In the rows, zero is written as 128.
Each row of numbers belongs to one of the objects below and depends on some of the facts about them. Some rows are named. Which object is each other row?

How the objects are related:
disil | Ξ d | θ 685 | Ω zeplon,gopor
kladral | Ξ a | θ 740
meluk | Ξ a | θ 685
pakluk | Ξ a | θ 685 | Ω gitro
genibrak | Ξ d | θ 314
trerur | Ξ f | θ 685
litro | Ξ d | θ 685
sepunen | Ξ f | θ 314 | Ω sibi
bisu | Ξ a | θ 314 | Ω sedroze,litro,goker,matrak
skeren | Ξ a | θ 740
floklem | Ξ c | θ 314 | Ω klaro,ligrun
sistel | Ξ e | θ 740
nusipo | Ξ c | θ 429 | Ω grosus,trubus
gitro | Ξ b | θ 314
talal | Ξ d | θ 740
manu | Ξ a | θ 685
fleto | Ξ e | θ 314
kunak | Ξ f | θ 314
breplipal | Ξ a | θ 685 | Ω mepes,vobra,maril
plepi | Ξ f | θ 685
brugubul | Ξ e | θ 685 | Ω genibrak,branil
trale | Ξ e | θ 685
sibi | Ξ b | θ 429
podrum | Ξ e | θ 685
vulefis | Ξ e | θ 314
gidrevel | Ξ b | θ 685
sudadru | Ξ c | θ 314
lobrum | Ξ b | θ 740
broske | Ξ d | θ 314 | Ω fleto
romorur | Ξ a | θ 429 | Ω trerur,kladral
klubis | Ξ a | θ 685 | Ω talal
rotruk | Ξ c | θ 685
nenimuk | Ξ a | θ 314
serik | Ξ a | θ 314
lekli | Ξ d | θ 685
goker | Ξ b | θ 685
puse | Ξ b | θ 314
skoflu | Ξ e | θ 740 | Ω ligrun,sedroze
pluklis | Ξ c | θ 740
pledis | Ξ c | θ 685 | Ω plegen
kekam | Ξ f | θ 314 | Ω skeren,grosus,manu
soples | Ξ a | θ 685
zeplon | Ξ c | θ 685
sedroze | Ξ f | θ 685
sosevek | Ξ b | θ 685
stebrar | Ξ e | θ 429
munezim | Ξ a | θ 740
gopor | Ξ a | θ 740
griso | Ξ a | θ 314
skobrok | Ξ b | θ 429
latu | Ξ a | θ 314
plogurok | Ξ f | θ 685
satris | Ξ a | θ 429 | Ω drisin,nuvevi
grosus | Ξ e | θ 685
plegen | Ξ c | θ 740
flugol | Ξ a | θ 685 | Ω kadubus
pakli | Ξ c | θ 685
branil | Ξ b | θ 685
vade | Ξ b | θ 429
vekis | Ξ a | θ 740
flaplen | Ξ a | θ 429
semibor | Ξ a | θ 685 | Ω zirosen
stistifu | Ξ c | θ 740 | Ω pogre
grogrul | Ξ a | θ 685 | Ω soples,buflok
tragul | Ξ b | θ 429 | Ω rotruk,puse
stubrel | Ξ e | θ 429 | Ω steflas,kleflabror,nenimuk
dutra | Ξ a | θ 740 | Ω sitres
nuvevi | Ξ d | θ 685
skenim | Ξ a | θ 740
drisin | Ξ d | θ 685
zitristem | Ξ a | θ 685 | Ω litro,puse
biskes | Ξ a | θ 429
leplofom | Ξ b | θ 314
matrak | Ξ d | θ 740
kadubus | Ξ d | θ 314
fivim | Ξ b | θ 314 | Ω kifli,kleflabror,vulefis,plogurok
sife | Ξ e | θ 314
kifli | Ξ c | θ 314
vanin | Ξ d | θ 685
vobor | Ξ a | θ 740 | Ω vade
steflas | Ξ a | θ 685
kogam | Ξ a | θ 685
fugrok | Ξ a | θ 740 | Ω trale
grobam | Ξ a | θ 685
kliplas | Ξ c | θ 685
flitras | Ξ a | θ 429 | Ω latu,deskes
sutrik | Ξ d | θ 429
diflil | Ξ b | θ 740
mepes | Ξ a | θ 314
stibri | Ξ c | θ 685
bodra | Ξ e | θ 429 | Ω plegen,pakli,miskir
trukaple | Ξ a | θ 685 | Ω sitres,vekis,manu
trubus | Ξ a | θ 429
lemenak | Ξ f | θ 429
deskes | Ξ c | θ 740
sitres | Ξ c | θ 685
buflok | Ξ b | θ 740
fakli | Ξ a | θ 740 | Ω lekli,flaplen
klaro | Ξ e | θ 429
zirosen | Ξ d | θ 685
zotril | Ξ c | θ 314 | Ω kleflabror,skenim
tronek | Ξ a | θ 314
kleflabror | Ξ b | θ 740
miskir | Ξ b | θ 685
peban | Ξ a | θ 429
ligrun | Ξ a | θ 685
vobra | Ξ b | θ 685
menes | Ξ e | θ 429 | Ω meluk,maril,mitrinum,miskir
maril | Ξ a | θ 740
grevu | Ξ a | θ 685 | Ω sitres,nuvevi,gidrevel
stevuple | Ξ b | θ 685 | Ω plepi,serik,stibri,grobam,biskes
pogre | Ξ d | θ 740
gomun | Ξ c | θ 740 | Ω matrak
pagri | Ξ b | θ 429 | Ω serik,tronek
skegro | Ξ f | θ 685 | Ω diflil
plusko | Ξ d | θ 314
mitrinum | Ξ d | θ 740

Known rows:
brugubul: [104 124 153 120  94 104  99 124 127 179 146 157 121 180 147 124 121  90
 122 146 125  94 114 170 147 118 131 125  75 156 121 103 121  71 143 152
 159 125 118 145 123 150 144 100 183 145 172  76 146]
fakli: [118 145 150 107 166 116 123 114 135  93 173 110  91 137 152 132 136  92
 117 126 130 125 128 130 151 107 133 109 123 152 156 140 104  66 131 143
 135 135 163 180 163 154 125 112 117 163 126 127 109]
pledis: [137 125 178 130 133  87 118 107 107 155 169 109 110 134 183 104 158 123
 157 140 141 162 111 151 155 131 160 123 135 147 151 109 157  94 148  93
 151 166 103 174  97 140 126 138 114 149 149 149 159]
kladral: [122 142 131  96 188 103 130 120 142  90 146 122 101 128 124 144 117  84
 136 142 130 120 139 128 143  97 139  94 159 156 136 142 101 123 144 119
 140 122 174 154 161 113 114 120 127 143 146 153 116]
sudadru: [150 145 121 160 135 143 136 166 135  51 126 136 123 107 132 160 137 145
 136 126 126 139 112  96 131 128 158 133 140 124 133 121 109 145  74 123
 103 123  98 143 125 129 121 148  68 114  87 140 118]
zirosen: [109  96 136 115 130 109 118  86 135 169 136 113 128 120 139  98 101 123
 146 128 108  96 138 139 123 130 120 129 142 138 143 121 132 124 135  85
 135 133 121 125  96 114 134 141 142 143 167 146 163]
plegen: [154 118 144 116 176  85 140 112 121  96 162  97  92  89 153 143 109 118
 164 152 145 153 119 124 168 104 151  90 166 162 124  94 112 143 148  62
 134 144 117 178 121 103  93 136 114 132 158 186 134]
sitres: [117 140 106 141 110  53 125  69 153 173 137 158 154 143 146 104  88 111
 138 127 105  78 136 136 110 120 155  96 222 138 144 126 147 141 147  92
 158 134 154 141 115 117 105 128  83 109 121 207 181]
matrak: [103 133 103 123 150 116 123 137 137  85 139  96 133  95 165 123  49  98
 143 155  98 107 172 103  92 116  98 122 110 157 153 118  88 148 145  72
  83 129 158 142 101  90 105 158 140 161 189 160  99]
lemenak: [143 116 130 201  32 173 173 162 115 155  85 142 190 115  93 127 122 205
 107  98 153 145 106 142  92 183  78 158  84  67  59 119 175 184 112 146
 105 148  28  67 105 146 132 139 148  60 101  89 128]
maril: [172 115 134  83 195  86 121 115 107 109 155  91  75 105 135 151 136 118
 147 159 165 175 122 125 183  84 149  84 173 166 114 102 117 141 170  93
 146 130 157 172 138  98  84 117 150 138 165 175 109]
manu: [118 145  92 108 128  62 110  78 146 187 122 153 140 167 127 109 113 104
 124 132 120  90 140 138 117 112 154  94 216 141 140 142 141 129 163 127
 168 123 199 131 139 127 105 109 112 120 117 185 152]
trale: [114 117 130 108 113  97 101 128 138 180 123 162 129 163 120 134  99  86
 141 164 125  87 119 164 140 108 124 110 116 157 107  98 127 123 151 130
 164 120 131 125 121 113 125 103 191 128 193  99 149]
gitro: [155 101  85 124 144 169 122 130 119  77 110 112 122 100  96 158 112 175
 115 110 129 125 138  75 133 119 108 144 141 109 129 119  95 155  87 128
  87 101 117 108 126 107 121 143 115 119  92 136 101]
lekli: [113  96 138 108 130 108 115  88 137 167 131 119 138 123 140 103 100 127
 144 130 108 102 138 139 120 130 122 131 142 135 146 117 135 124 138  85
 133 133 121 125 100 109 139 142 143 143 164 145 163]
leplofom: [158 106  97 125 130 171 118 130 114  75 115 106 116 101 108 157 120 174
 108 106 132 126 135  76 135 122 109 149 118 113 128 121  88 136  88 146
  88 100 115 112 133 126 123 137 112 126  88 122  96]
serik: [143 137 130 110 208 155 119 185 157  64 114 128 100 140  44 178 123 124
 149 121 117 120 120 133 137 146 169 147 191  86 120 151  98 182  74 152
 118  94 104 102 154  79 135  82 104 151  96 130  77]

Name these rows:
No name comes twice in this set of rows, the named rows included.
[158 142  97 139 109 152 108 182 121  85 112 165 116 145 100 190 106 131
 110 144 139 108 112 115 157 109 129 129  87 136  87  89  83 145  84 173
 122  96 105 119 138 119 106 100 145  99 126  83  96] : sife
[ 80  88 203  94 155 142 101  74 128 160 181  86 100 160 108  94 130 117
 123  75 103  96 141 180 128 164 116 175 124  87 174 158 128  47 113 142
 126 139  84 127 119 140 191  89 141 204 133  95 117] : stevuple
[113 140 152 128 160 113 135 110 139  76 165 118 102 113 158 129 102  98
 145 134 113 120 132 128 139 118 142 100 144 149 147 112 108 103 118  93
 123 140 123 179 140 128 126 134  95 148 144 160 135] : pluklis
[166  57 137  79 147  94 107  75  90 186 137  75 113 107 137 106 140 160
 146 133 158 162 130 125 158 110 118 126 159 143 125 100 151 132 175  71
 136 135 119 121  88  97 101 140 177 143 172 164 149] : miskir
[167  90 133 106 159 106 125  83 101 111 176  79  86  78 144 141 104 149
 145 134 151 149 125 120 180  97 117 108 137 156 118  79  97 124 148  60
 123 126 100 171 111 105  90 129 152 134 174 169 128] : mitrinum
[115 121 121  79 193 132 146 107 157  65 119 138  97 103 125 142 136  65
 143 161 114 123 130 117 158  92 127  84 144 162 132 142 112 118 134 111
 146 110 197 151 175 137 148 161 123 118 146 130 172] : skenim
[162 150  97 124 164 141 123 174 128  65 103 138 108 125 101 170 146 137
 122 139 135 143 121  91 141 117 150 124 154 123 119 132 100 165  97 153
 115 104 145 117 151 112 110 125  96 116  89 137  92] : latu
[113 124 136 109 104  98 101 128 131 178 132 162 125 172 136 133 109  93
 126 157 119  94 118 169 144 112 127 116  97 151 112 101 124 105 147 142
 163 121 127 132 119 126 128  99 184 136 188  91 149] : podrum
[ 92 166 121 134 110 120 106 169 127  92 162 138 124 150 179 149  77  73
 108 165 121  92 140 139 123  92 106 116  34 169 137 100  78  78 144 151
 112 122 156 169 123 139 105 110 176 161 191  77  83] : skoflu
[142 153 132 179  39 215 173 179 137 159  58 192 169 128  95 139 202 153
 106 133 147 157  92 153 139 162 114 146  10 107  57 143 161 139 115 197
 161 117  94  85 164 185 178 131 151  41  95  17 168] : stubrel
[106  84 140  98 128 116 109  72 122 165 140 102 126 130 138  93 122 124
 120 115 116 112 148 125 115 128 104 141 137 130 157 135 136  97 146 106
 126 138 139 117 111 126 143 140 151 158 155 134 148] : sosevek
[ 89 169 143 141 145 114 127 148 132  66 172 109 123 114 196 115  96  82
 134 146 107 129 148 119 105 114 130 117  97 158 176 123 105  96 130 102
  96 152 149 185 114 130 123 149 103 171 153 144 105] : gomun
[111 110 138  78 171 128 142 106 152 141  85 146 119 130 128 105 167  72
 150 172 109 132 121 132 144 112 138  97 153 157 139 154 157 120 150 112
 160 126 189 123 153 133 165 164 141 120 159 123 201] : steflas

The same objects again, as new rows of numbers:
Named rows:
skenim: [138 111 156 125  89 136 162 140 135 149 137 136 113 161 146  94 112 118
 117  97 156 107 165 113 132 151 130  64 123 143 125  82 150 179]
breplipal: [147  66 127 105 104 179 146 158 159 173 136 159  89 226 161 125  98 132
 116 119 177 111 151 105  92 149  95 107 147 171 134 108 198  95]
maril: [158  87 182 124  67 144 136 164 149 157 156 155 126 191 150 118 123 112
 111 110 156 133 173  67 127 154 126  95 112 140 103 108 173 149]
leplofom: [112 107 113 105  77 129 160 135 145 139 110 147 114 132 130 134 116 117
 124  97 166  98 146  63 142 162  98  93 119 152 116  96 168 118]
zitristem: [132  69 110 100 118 149 152 137 133 169 111 159  86 193 137  79 107 109
  92 122 175 115 142 127 100 142  74 105 176 165 141 113 168 100]
nuvevi: [155  60  89 121  94 142 121 110 126 159 147 132 115 172 120 123  90 118
 123 111 175 129 136  79  86 143 117  88 198 174 130 121 171 154]
flugol: [146  71 112  97 111 165 150 135 147 162 130 147  82 198 148 107  98 111
 118 119 177 108 144 117  93 142  95  94 167 164 132 104 181 122]
genibrak: [133  95 113 115  77 139 162 125 138 151 113 146 135 122 121 139 121 122
 130 106 177 111 160  55 139 175 111  97 128 158 113 106 152 139]
rotruk: [149 100  84 119  84 121 153 131 134 175 149 153 114 156  91  90 118 120
 119 104 165 138 120  95  83 136  96 129 189 190 142  96 160 113]
sutrik: [154 137 120 127 103 147 141 135 147 170 141 144 111 172 151  95 109 114
  88  82 165 134 181  70  98 187 126  96 166 158 151 103 153 166]
lemenak: [143 150 117 122  93 141 143 138 152 164 153 144  81 170 160  82 106  89
  91  81 147 124 173  67 108 170 116  92 154 159 147  96 166 155]
trale: [142  89  95 111  86 128 162 144 138 165 170 139  84 171 114 109  94 115
 129 101 161 121 116  89  86 136 110 125 173 177 128  95 169 127]
latu: [131  75 131 109  74 140 166 126 141 145  98 141 114 136 142 125 124 105
 124 118 168 104 161  67 141 152 110  92 117 143 100 103 163 140]
stistifu: [134 137 118 135  71 120 170 143 160 148 152 163 121 141 140  81 103 132
 130  73 177 121 157  76 126 172 118 102 166 158 144  89 162 101]
stevuple: [138 133  95  67 134 170 155 142 171 159 137 154  81 169 149 133  77  99
 141  97 188 109 140 117  87 161  83 106 187 167 121  81 177  89]
plepi: [157 110 103  76 109 157 147 128 154 171 165 146  87 156 128 128  94  70
 143 112 167 126 130  99  86 135  99 108 185 172 103  84 162 127]
manu: [153  43 103 115  87 144 125 105 125 150 139 130  88 186 142 118  89 107
 118 123 166 122 133  88  91 124 122  80 191 159 118 122 185 153]

Name these rows:
No name comes twice in this set of rows, the named rows included.
[128 122 101 138  57 115 190 127 143 148 122 130 131 104 107 116 127 151
 152  87 161  91 143  73 130 156 114  94 119 172 130  69 152 143] : kifli
[146  81 104 104  92 149 144 138 133 170 159 139  89 173 126 119 103 101
 124 112 158 121 132  98  91 128  97 103 163 179 126  96 168 127] : trerur
[129 135 133 126  81 121 153 153 129 145 149 127 121 141 118 107 112 125
 121  75 145 101 149 109 130 148 126  68 114 158 131  71 146 187] : kleflabror
[154 129 145 141  47 116 150 159 156 158 178 154 141 158 119 104 122 128
 128  86 161 138 156  50 118 160 128 115 142 165 125  89 165 121] : plegen
[155 100  98 125  81 145 152 148 158 173 163 154 111 183 124 111 105 147
 137  96 171 125 139  83  80 146 100 129 172 191 145  93 192  84] : pledis
[102  72 123 107  91 135 185 130 135 149  64 172  98 147 152  85 129 114
  95 115 186  94 164  85 158 173  68 101 124 144 134 116 155  89] : bisu
[134 106 134 127  84 119 144 141 116 162 132 162 143 143 110  78 131 101
  94  99 176 148 165  83 134 164 101 102 153 149 131 116 125 143] : matrak
[125 112 102 124  59 118 184 121 155 149 116 149 125 114 121 117 125 135
 144  94 173 105 147  49 137 167 108 109 139 166 127  93 164 106] : sudadru
[128  96  88 106  95 145 170 145 151 159 158 145  72 177 136 100  81 129
 127  95 171 109 125  98  88 150 100 119 178 177 146  94 183  94] : brugubul
[124  87 136 129  81 131 144 120 142 130 126 149  98 175 179  93  88 111
 110  94 178 107 173  74 132 166 126  57 166 131 129 117 179 133] : dutra
[151  72  95 113 103 128 138 133 113 179 129 151 121 163  93  96 120 107
  96 116 169 145 132 112  94 139  83 116 181 179 140 119 137 135] : litro
[151  87 120 105  90 152 125 155 143 169 160 147 108 192 117 138 107 121
 117 106 158 125 130  85  86 134  98 113 147 180 122  99 183 122] : vobra
[116 105 108 119  58 115 203 143 136 143 134 127 106 113 118 119 113 139
 141  93 152  85 134  76 141 153 118  97 107 166 125  76 152 151] : vulefis
[151  58 121  98  99 139 146 132 119 174 127 149 100 176 116  91 119  93
  95 125 161 137 135 118  94 125  93 109 169 165 122 116 160 138] : ligrun
[163  93 119  72 118 163 150 124 154 167 139 144  93 167 138 132  99  76
 134 127 174 126 139 116  85 133 112 106 185 151  94  93 166 145] : grobam

